Below are the code and all the weights of a small trained network. Each question names an input and a target symbol and asks about switching units off, where a switched-off unit gives its printed mean instead of its output.

import numpy as np


def w(rows, s, z=0):
    codes = np.array(rows[::2]) - 128.0
    scale = np.full(codes.shape[1], s)
    scale[-1] = z or s
    return codes * scale


def norm(h):
    return h / np.sqrt((h * h).mean(-1, keepdims=True) + 1e-5)


def f(y):
    return np.maximum(y, 0)


def softmax(a):
    e = np.exp(a - a.max(-1, keepdims=True))
    return e / e.sum(-1, keepdims=True)


def log_softmax(a):
    a = a - a.max(-1, keepdims=True)
    return a - np.log(np.exp(a).sum(-1, keepdims=True))


def net(x, mask):
    ids = ['ΓΞΠΨαβηλσω'.index(c) for c in x.split()]
    T = len(ids)
    res = E[ids] + P[:T]
    r = norm(res)
    for j in range(2):
        rows = slice(4 * j, 4 * j + 4)
        q, k, v = (r @ M[0][rows].T for M in (Q, K, V))
        z = softmax(np.where(np.tri(T) > 0, q @ k.T / 4**0.5, -1e9)) @ v
        o = O[0][rows]
        res = res + np.where(mask[j], z, o[:, -1]) @ o[:, :-1]
    y = f(norm(res) @ A[0][:, :-1].T + A[0][:, -1])
    res = res + np.where(mask[2:14], y, B[0][:, -1]) @ B[0][:, :-1]
    return log_softmax(norm(res)[-1] @ U[:, :-1].T + U[:, -1])


Q, K, V, O, A, B = {}, {}, {}, {}, {}, {}
E = w([
[136,110,146,130,164],'Γ',
[89,92,2,122,217],'Ξ',
[136,108,149,129,167],'Π',
[132,113,148,126,167],'Ψ',
[98,145,178,94,163],'α',
[98,153,106,228,131],'β',
[67,101,142,115,119],'η',
[130,79,121,156,128],'λ',
[171,106,115,102,132],'σ',
[155,159,113,104,100],'ω',
],0.0077)
P = w([
[105,172,5,146,254],'0',
[125,150,46,136,238],'1',
[131,132,65,131,221],'2',
[141,135,88,146,197],'3',
[143,131,113,154,187],'4',
[148,137,131,166,170],'5',
[154,139,146,173,151],'6',
[156,135,169,174,138],'7',
[162,134,185,183,121],'8',
[160,132,206,179,98],'9',
[151,135,221,175,83],'10',
[150,147,233,189,65],'11',
],0.0024)
Q[0] = w([
[119,154,23,101,124],'H0',
[232,49,209,215,219],'H0',
[240,49,223,191,208],'H0',
[198,77,56,73,99],'H0',
[140,231,191,133,122],'H1',
[34,244,51,50,119],'H1',
[93,68,158,134,204],'H1',
[133,129,2,116,57],'H1',
],0.0086)
K[0] = w([
[148,144,20,113,165],'H0',
[195,117,187,122,48],'H0',
[202,88,191,129,44],'H0',
[210,116,75,58,200],'H0',
[118,246,171,105,145],'H1',
[67,191,24,104,194],'H1',
[61,68,196,141,98],'H1',
[181,78,2,149,182],'H1',
],0.0081)
V[0] = w([
[169,4,165,146,122],'H0',
[161,147,149,86,204],'H0',
[52,163,121,209,164],'H0',
[143,139,99,115,10],'H0',
[185,82,170,125,85],'H1',
[137,95,81,167,96],'H1',
[147,110,80,150,217],'H1',
[135,100,79,108,81],'H1',
],0.0039)
O[0] = w([
[124,187,38,103,159,126],'H0',
[73,172,139,133,78,164],'H0',
[185,159,191,254,107,205],'H0',
[186,50,122,65,141,5],'H0',
[107,185,93,115,174,38],'H1',
[130,147,190,124,168,115],'H1',
[173,137,143,51,76,213],'H1',
[154,130,177,149,174,108],'H1',
],0.0038,0.0024)
A[0] = w([
[85,124,74,120,213,4],'N0',
[113,163,202,128,139,51],'N1',
[209,176,67,157,172,80],'N2',
[161,8,163,42,176,57],'N3',
[202,226,218,91,40,116],'N4',
[114,110,124,204,17,148],'N5',
[3,112,161,193,91,79],'N6',
[99,177,190,69,121,90],'N7',
[81,205,161,73,152,121],'N8',
[135,176,125,93,207,115],'N9',
[207,136,140,136,200,38],'N10',
[156,134,140,206,210,20],'N11',
],0.0046,0.0039)
B[0] = w([
[3,81,44,203,206,143],'N0',
[157,175,107,169,207,139],'N1',
[131,53,138,83,65,151],'N2',
[156,160,135,234,37,150],'N3',
[36,211,100,92,112,188],'N4',
[134,89,96,49,86,220],'N5',
[150,72,216,79,138,254],'N6',
[104,171,116,198,162,142],'N7',
[142,92,121,191,127,151],'N8',
[145,71,91,103,105,151],'N9',
[102,86,152,151,24,132],'N10',
[174,200,69,39,136,142],'N11',
],0.0056,0.0045)
U = w([
[38,51,25,155,203,181],'Γ',
[175,107,140,254,28,148],'Ξ',
[126,137,118,116,142,1],'Π',
[71,30,227,56,105,199],'Ψ',
[143,146,138,127,132,28],'α',
[19,189,217,214,221,62],'β',
[227,172,159,81,235,189],'η',
[31,232,99,51,42,104],'λ',
[126,151,124,154,137,75],'σ',
[239,75,28,35,54,47],'ω',
],0.0093,0.0027)

Each question gives the input, a string of symbols that net reads in full, and the target symbol t.
The units are the heads (4 rows each of Q, K, V and O) and the neurons (one row each of A and B). Each row of codes is followed by its name. A weight is (code - 128) times the scale printed after its matrix; where a second scale follows, it is the last column's (O, A, B and U).
mask holds one flag per unit, heads first, then neurons. A switched-off unit (its flag False) gives its mean, the last column of its rows in O or B, instead of its output. The means were averaged over made-up inputs and are rounded, as every weight is.
A unit's drop is (log p(t) with every unit on - log p(t) with that unit switched off) / (log p(t) with every unit on - log p(t) with every unit switched off).
The circuit of an input: a set's keep is (log p(t) with only the set's units on - log p(t) with every unit switched off) / (log p(t) with every unit on - log p(t) with every unit switched off). Starting from the 12 units with the biggest drops (on a tie, the unit counted first), units are removed one at a time, each time the one whose removal leaves the highest keep (on an exact tie, the one counted first), for as long as the keep stays at least 0.8.
units of the circuit, in order: the units of the circuit, biggest drop first
k most important neurons: the k neurons with the biggest drops, biggest first
which heads matter: for each layer, one digit per head in row order, 1 if its drop is at least 0.15 and else 0, layers parted by /
input Ξ η β Ξ η Ψ, target η: which heads matter : 00
input σ Π η ω Γ Π λ β λ α λ, target ω: which heads matter : 10
input Ξ Ψ β, target Ξ: which heads matter : 10
input ω σ α η η η Ξ σ η Ψ, target Γ: which heads matter : 11
input η η Γ ω η η ω η Γ, target Ξ: units of the circuit, in order : [H0; N3]
input η η Π Ψ Γ, target β: units of the circuit, in order : [H0]
input ω β Ξ Γ ω σ Π, target Ξ: units of the circuit, in order : [N3; H0]
input ω η Γ σ η η σ α, target β: which heads matter : 00
input α ω λ, target Ξ: units of the circuit, in order : [N3; H0; H1]
input Π η Π Ξ Ψ, target β: 2 most important neurons : [N8; N5]
input Γ β η λ λ, target ω: which heads matter : 00
input η η σ σ η Γ, target Γ: which heads matter : 10
input η Ψ Ψ Ψ η ω Γ, target Ξ: units of the circuit, in order : [N3; H0]
input η η η η η λ η Ξ η Ψ Ξ Ψ, target β: which heads matter : 10
input Ξ η σ Ξ ω Ξ Ψ, target Ξ: units of the circuit, in order : [H0; N3]
input η ω Γ η σ ω Ψ, target Ξ: units of the circuit, in order : [N3; H0]
input ω β Γ λ η λ η η β Π, target η: which heads matter : 01
input ω Γ ω, target λ: which heads matter : 00
input ω ω ω Γ Γ Ξ λ Ψ, target ω: which heads matter : 10
input σ λ Ξ η η η Γ, target η: 3 most important neurons : [N11; N4; N5]
input Ψ Γ σ σ η η η ω ω ω Π, target Ξ: which heads matter : 10
input α σ ω λ, target Ξ: which heads matter : 11
input Ξ η Ξ η ω ω η Π β η η ω, target λ: units of the circuit, in order : [N4]
input η ω ω ω η Ψ η Ξ η η λ Π, target ω: which heads matter : 11
input β η η Ξ η η λ Γ Π, target ω: 3 most important neurons : [N11; N2; N9]
input η Π Γ, target η: 2 most important neurons : [N11; N5]
input λ σ β σ η Π η λ β Γ, target ω: 2 most important neurons : [N11; N2]
